Below is a small trained network, with its code and all its weights. Each question gives an input and a class and asks what happens when units are switched off, that is, made to give their printed mean instead of their output.

import numpy as np


def w(rows, s, z=0):
    codes = np.array(rows[::2]) - 128.0
    scale = np.full(codes.shape[1], s)
    scale[-1] = z or s
    return codes * scale


def norm(h):
    return h / np.sqrt((h * h).mean(-1, keepdims=True) + 1e-5)


def f(y):
    return np.maximum(y, 0)


def log_softmax(a):
    a = a - a.max(-1, keepdims=True)
    return a - np.log(np.exp(a).sum(-1, keepdims=True))


def net(x, mask):
    res = np.array(x, float).reshape(1, 7) / 4 @ E
    u = 0
    for l in range(4):
        y = f(norm(res) @ A[l][:, :-1].T + A[l][:, -1])
        res = res + np.where(mask[u : u + 8], y, B[l][:, -1]) @ B[l][:, :-1]
        u += 8
    return log_softmax(norm(res)[-1] @ U[:, :-1].T + U[:, -1])


A, B = {}, {}
E = w([
[129,129,127,126,129,126,128],'x0',
[110,156,97,159,177,240,101],'x1',
[60,189,147,225,143,82,141],'x2',
[136,62,69,152,71,95,1],'x3',
[101,84,59,173,64,147,213],'x4',
[128,128,128,130,130,128,127],'x5',
[221,156,187,212,68,171,129],'x6',
],0.0044)
A[0] = w([
[177,106,169,85,77,2,175,56],'0.n0',
[137,166,86,74,113,254,97,134],'0.n1',
[200,90,122,65,139,150,140,3],'0.n2',
[87,207,91,168,144,187,96,94],'0.n3',
[139,141,208,72,169,139,58,42],'0.n4',
[156,69,143,77,136,166,138,80],'0.n5',
[100,141,141,92,176,132,176,158],'0.n6',
[176,134,183,145,99,170,144,37],'0.n7',
],0.0073,0.0048)
B[0] = w([
[105,40,223,177,191,204,104,242],'0.n0',
[129,20,220,128,112,78,147,252],'0.n1',
[137,18,141,98,6,113,163,158],'0.n2',
[122,48,210,156,139,84,134,223],'0.n3',
[208,128,49,145,165,105,216,203],'0.n4',
[115,139,112,75,41,12,126,176],'0.n5',
[119,140,130,76,110,215,86,250],'0.n6',
[166,171,137,101,1,148,91,172],'0.n7',
],0.0067,0.0033)
A[1] = w([
[125,121,109,132,112,58,12,55],'1.n0',
[84,86,46,96,165,146,140,116],'1.n1',
[95,200,109,181,139,95,138,55],'1.n2',
[87,95,74,167,63,169,195,111],'1.n3',
[96,215,165,72,106,161,170,4],'1.n4',
[151,205,132,140,210,91,84,145],'1.n5',
[77,195,181,221,110,69,135,81],'1.n6',
[3,215,159,223,167,138,92,98],'1.n7',
],0.0068,0.0029)
B[1] = w([
[136,96,49,163,131,206,148,229],'1.n0',
[114,147,128,107,162,32,106,205],'1.n1',
[144,61,131,83,64,127,166,153],'1.n2',
[253,160,144,145,201,82,163,221],'1.n3',
[133,111,79,118,77,237,211,168],'1.n4',
[179,104,87,122,119,68,228,191],'1.n5',
[162,64,115,71,57,152,129,235],'1.n6',
[157,40,140,45,45,67,119,255],'1.n7',
],0.0069,0.0035)
A[2] = w([
[161,165,119,115,202,147,24,5],'2.n0',
[214,95,201,182,115,150,188,190],'2.n1',
[9,201,64,40,178,70,113,25],'2.n2',
[157,135,159,144,43,200,55,73],'2.n3',
[126,214,161,51,71,194,164,16],'2.n4',
[134,169,18,205,118,151,3,74],'2.n5',
[86,165,222,133,56,223,190,94],'2.n6',
[56,34,86,40,159,123,94,93],'2.n7',
],0.0057,0.0023)
B[2] = w([
[119,93,109,134,149,38,143,130],'2.n0',
[104,160,93,129,165,94,94,254],'2.n1',
[98,254,101,159,80,85,55,150],'2.n2',
[98,190,147,146,126,107,157,171],'2.n3',
[113,105,62,110,126,212,163,150],'2.n4',
[84,117,66,91,130,217,155,147],'2.n5',
[107,122,142,107,190,188,94,176],'2.n6',
[123,211,167,166,97,91,100,211],'2.n7',
],0.0076,0.0069)
A[3] = w([
[192,120,168,99,59,172,174,164],'3.n0',
[78,20,100,200,154,155,82,169],'3.n1',
[117,114,24,176,64,123,39,105],'3.n2',
[177,239,167,156,81,146,82,64],'3.n3',
[161,255,149,176,56,152,79,78],'3.n4',
[49,96,201,144,212,65,115,252],'3.n5',
[189,142,71,139,192,83,159,98],'3.n6',
[228,139,122,60,197,91,125,80],'3.n7',
],0.0065,0.0031)
B[3] = w([
[69,119,94,136,124,118,68,220],'3.n0',
[146,180,213,117,201,134,150,223],'3.n1',
[78,120,112,46,157,247,188,228],'3.n2',
[71,153,85,127,170,44,103,160],'3.n3',
[2,252,42,118,103,32,46,165],'3.n4',
[142,153,148,224,130,164,68,255],'3.n5',
[199,210,94,108,99,114,208,172],'3.n6',
[150,117,104,184,87,115,208,191],'3.n7',
],0.0077,0.0051)
U = w([
[123,82,213,206,187,132,67,254],'0',
[114,22,125,56,12,74,118,89],'1',
[79,152,72,55,213,238,176,145],'2',
[43,248,46,144,105,60,41,19],'3',
[250,168,47,178,167,59,233,5],'4',
],0.012,0.0036)

Each question gives the input, the list of numbers given to net, and the class t.
The units are the neurons (one row each of A and B). Each row of codes is followed by its name. A weight is (code - 128) times the scale printed after its matrix; where a second scale follows, it is the last column's (A, B and U).
mask holds one flag per neuron, layer by layer. A switched-off neuron (its flag False) gives its mean, the last column of its row in B, instead of its output. The means were averaged over made-up inputs and are rounded, as every weight is.
A unit's drop is (log p(t) with every unit on - log p(t) with that unit switched off) / (log p(t) with every unit on - log p(t) with every unit switched off).
most important unit: the unit with the biggest drop
top k neurons: the k neurons with the biggest drops, biggest first
top k neurons in layer l: the k neurons of layer l with the biggest drops, biggest first
input [3,-3,1,0,8,6,-8], class 3: top 2 neurons in layer 1 -> 1.n1, 1.n5
input [-2,4,2,6,5,7,2], class 2: top 2 neurons -> 3.n2, 0.n0
input [-7,7,-4,2,-8,-5,-6], class 4: most important unit -> 0.n4
input [7,-6,-2,-1,-7,-1,5], class 4: top 3 neurons -> 0.n4, 0.n1, 3.n7
input [4,-8,-7,2,-5,0,6], class 0: top 4 neurons -> 0.n0, 1.n7, 1.n6, 1.n5
input [-4,-6,7,0,4,-4,3], class 1: top 3 neurons in layer 1 -> 1.n7, 1.n6, 1.n2
input [-7,-1,-8,-2,-2,1,7], class 1: top 3 neurons -> 0.n2, 0.n1, 2.n7
input [3,-5,-5,8,3,1,-7], class 2: top 2 neurons -> 3.n2, 1.n0
input [-5,-3,-6,-6,-1,1,6], class 1: top 3 neurons -> 2.n7, 0.n2, 2.n2
input [3,8,7,-8,-2,8,2], class 0: top 2 neurons -> 0.n3, 3.n2
input [-8,-7,1,6,5,-7,-8], class 3: top 4 neurons -> 1.n1, 0.n1, 0.n3, 2.n7
input [0,-5,-1,4,1,-5,-6], class 3: top 4 neurons -> 2.n7, 0.n1, 1.n1, 0.n3
input [5,8,-3,-6,8,3,2], class 0: top 4 neurons -> 0.n1, 0.n3, 0.n4, 2.n6
input [5,7,-8,1,-8,3,0], class 1: top 2 neurons -> 0.n1, 0.n2
input [-1,-2,-6,4,8,8,1], class 4: top 3 neurons in layer 1 -> 1.n3, 1.n7, 1.n6
input [3,-7,-2,-5,2,1,-3], class 0: most important unit -> 0.n0
input [-2,-7,4,5,-8,5,4], class 4: top 3 neurons -> 0.n4, 1.n5, 0.n1
input [0,6,-4,-2,-6,-3,-3], class 0: top 2 neurons -> 0.n1, 1.n3
input [-2,-7,2,-5,2,3,7], class 0: top 3 neurons in layer 2 -> 2.n6, 2.n7, 2.n2
input [5,-4,-1,-1,7,0,0], class 4: top 3 neurons -> 1.n3, 0.n1, 3.n6
input [8,-5,4,8,-5,5,2], class 2: most important unit -> 1.n0
input [1,-7,-3,8,7,4,8], class 2: top 2 neurons in layer 3 -> 3.n2, 3.n5
input [2,1,-4,4,-3,-1,4], class 1: top 2 neurons in layer 0 -> 0.n1, 0.n4
input [-1,5,3,5,6,-5,-2], class 4: top 2 neurons in layer 0 -> 0.n0, 0.n6
input [8,1,5,-5,-4,3,0], class 1: top 2 neurons in layer 1 -> 1.n7, 1.n5
input [-6,5,-3,3,-5,-4,6], class 3: top 2 neurons in layer 3 -> 3.n4, 3.n3
input [-5,-7,-4,8,-2,5,2], class 2: top neuron in layer 2 -> 2.n5
